Here is a tiny trained network, its code and every weight. The questions are about switching its units off for an input and a target symbol, where a switched-off unit gives its printed mean instead of its output.

import numpy as np


def w(rows, s, z=0):
    codes = np.array(rows[::2]) - 128.0
    scale = np.full(codes.shape[1], s)
    scale[-1] = z or s
    return codes * scale


def f(y):
    return y / 2 * (1 + np.tanh(0.7978845608 * (y + 0.044715 * y**3)))


def softmax(a):
    e = np.exp(a - a.max(-1, keepdims=True))
    return e / e.sum(-1, keepdims=True)


def log_softmax(a):
    a = a - a.max(-1, keepdims=True)
    return a - np.log(np.exp(a).sum(-1, keepdims=True))


def net(x, mask):
    ids = ['βγδζηθμξπστφψω'.index(c) for c in x.split()]
    T = len(ids)
    res = E[ids] + P[:T]
    r = res
    for j in range(3):
        rows = slice(3 * j, 3 * j + 3)
        q, k, v = (r @ M[0][rows].T for M in (Q, K, V))
        z = softmax(np.where(np.tri(T) > 0, q @ k.T / 3**0.5, -1e9)) @ v
        o = O[0][rows]
        res = res + np.where(mask[j], z, o[:, -1]) @ o[:, :-1]
    y = f(res @ A[0][:, :-1].T + A[0][:, -1])
    res = res + np.where(mask[3:15], y, B[0][:, -1]) @ B[0][:, :-1]
    return log_softmax(res[-1] @ U[:, :-1].T + U[:, -1])


Q, K, V, O, A, B = {}, {}, {}, {}, {}, {}
E = w([
[180,100,143],'β',
[126,126,164],'γ',
[47,135,170],'δ',
[132,126,163],'ζ',
[186,116,121],'η',
[59,144,100],'θ',
[182,79,103],'μ',
[104,129,188],'ξ',
[156,127,146],'π',
[129,142,101],'σ',
[123,168,32],'τ',
[164,110,199],'φ',
[101,247,159],'ψ',
[129,123,130],'ω',
],0.014)
P = w([
[84,2,73],'0',
[165,154,186],'1',
[43,49,70],'2',
[182,150,185],'3',
[41,39,65],'4',
[188,150,191],'5',
[37,27,69],'6',
],0.0067)
Q[0] = w([
[166,207,98],'H0',
[110,53,112],'H0',
[117,64,90],'H0',
[234,145,112],'H1',
[157,169,194],'H1',
[72,173,169],'H1',
[161,36,134],'H2',
[135,20,55],'H2',
[67,176,3],'H2',
],0.011)
K[0] = w([
[182,108,69],'H0',
[61,145,134],'H0',
[72,147,88],'H0',
[179,70,182],'H1',
[159,156,192],'H1',
[117,178,137],'H1',
[168,35,138],'H2',
[193,64,50],'H2',
[92,174,12],'H2',
],0.011)
V[0] = w([
[192,188,123],'H0',
[173,175,104],'H0',
[91,95,107],'H0',
[105,82,199],'H1',
[130,210,127],'H1',
[136,128,69],'H1',
[42,70,220],'H2',
[38,130,134],'H2',
[2,121,94],'H2',
],0.0099)
O[0] = w([
[48,148,228,2],'H0',
[167,201,174,40],'H0',
[200,117,71,207],'H0',
[172,57,169,152],'H1',
[58,244,174,52],'H1',
[94,100,67,153],'H1',
[68,3,173,196],'H2',
[2,129,114,184],'H2',
[5,142,36,230],'H2',
],0.0068,0.0023)
A[0] = w([
[109,88,18,24],'N0',
[65,153,209,108],'N1',
[157,245,178,208],'N2',
[32,148,112,199],'N3',
[254,96,114,64],'N4',
[203,99,38,77],'N5',
[97,113,229,69],'N6',
[90,150,237,155],'N7',
[15,207,54,2],'N8',
[76,55,183,118],'N9',
[28,107,7,228],'N10',
[101,201,174,204],'N11',
],0.007,0.0077)
B[0] = w([
[59,34,75,153],'N0',
[83,215,186,132],'N1',
[142,37,3,151],'N2',
[116,174,181,183],'N3',
[162,199,254,139],'N4',
[61,218,234,144],'N5',
[14,87,238,133],'N6',
[42,36,174,146],'N7',
[121,32,238,158],'N8',
[99,129,50,158],'N9',
[200,198,148,249],'N10',
[53,62,39,147],'N11',
],0.0081,0.014)
U = w([
[187,145,182,91],'β',
[127,65,115,115],'γ',
[41,167,188,141],'δ',
[131,62,119,102],'ζ',
[202,105,118,126],'η',
[126,250,131,217],'θ',
[202,198,197,49],'μ',
[67,56,149,91],'ξ',
[152,78,125,207],'π',
[152,131,73,202],'σ',
[178,206,2,110],'τ',
[138,100,242,1],'φ',
[53,77,19,34],'ψ',
[147,66,73,150],'ω',
],0.0091,0.009)

Each question gives the input, a string of symbols that net reads in full, and the target symbol t.
The units are the heads (3 rows each of Q, K, V and O) and the neurons (one row each of A and B). Each row of codes is followed by its name. A weight is (code - 128) times the scale printed after its matrix; where a second scale follows, it is the last column's (O, A, B and U).
mask holds one flag per unit, heads first, then neurons. A switched-off unit (its flag False) gives its mean, the last column of its rows in O or B, instead of its output. The means were averaged over made-up inputs and are rounded, as every weight is.
A unit's drop is (log p(t) with every unit on - log p(t) with that unit switched off) / (log p(t) with every unit on - log p(t) with every unit switched off).
The circuit of an input: a set's keep is (log p(t) with only the set's units on - log p(t) with every unit switched off) / (log p(t) with every unit on - log p(t) with every unit switched off). Starting from the 12 units with the biggest drops (on a tie, the unit counted first), units are removed one at a time, each time the one whose removal leaves the highest keep (on an exact tie, the one counted first), for as long as the keep stays at least 0.8.
circuit, biggest first: the units of the circuit, biggest drop first
k most important neurons: the k neurons with the biggest drops, biggest first
which heads matter: for each layer, one digit per head in row order, 1 if its drop is at least 0.15 and else 0, layers parted by /
drop when u is switched off: that unit's drop, to one decimal
input β μ φ τ, target τ: 2 most important neurons -> (N2 N8)
input η φ ψ, target δ: circuit, biggest first -> (H2 N8 H1)
input η σ φ δ τ τ, target τ: which heads matter -> 001
input τ σ γ, target θ: 2 most important neurons -> (N2 N10)
input η τ δ, target θ: circuit, biggest first -> (N10 H1 H2)
input δ μ τ ζ ψ ψ, target ψ: which heads matter -> 000
input μ φ ψ ζ δ δ τ, target θ: circuit, biggest first -> (N10 N3 H2)
input δ μ τ φ, target φ: circuit, biggest first -> (H2 N6 N7 H0)
input τ ζ γ τ ξ, target θ: which heads matter -> 010
input ψ ζ ξ, target δ: most important neuron -> (N2)
input ξ ξ η τ γ ξ, target ξ: 3 most important neurons -> (N10 N7 N6)
input τ γ θ, target θ: which heads matter -> 000
input δ τ σ, target θ: which heads matter -> 001
input τ γ β φ, target φ: which heads matter -> 011
input ζ σ μ δ σ τ δ, target θ: which heads matter -> 000
input ξ τ μ μ τ, target θ: drop when N2 is switched off -> 0.1
input τ τ γ, target θ: drop when H1 is switched off -> 0.2
input τ δ τ δ, target δ: drop when N9 is switched off -> 0.0
input ψ τ γ τ σ τ ξ, target θ: drop when N3 is switched off -> 0.1
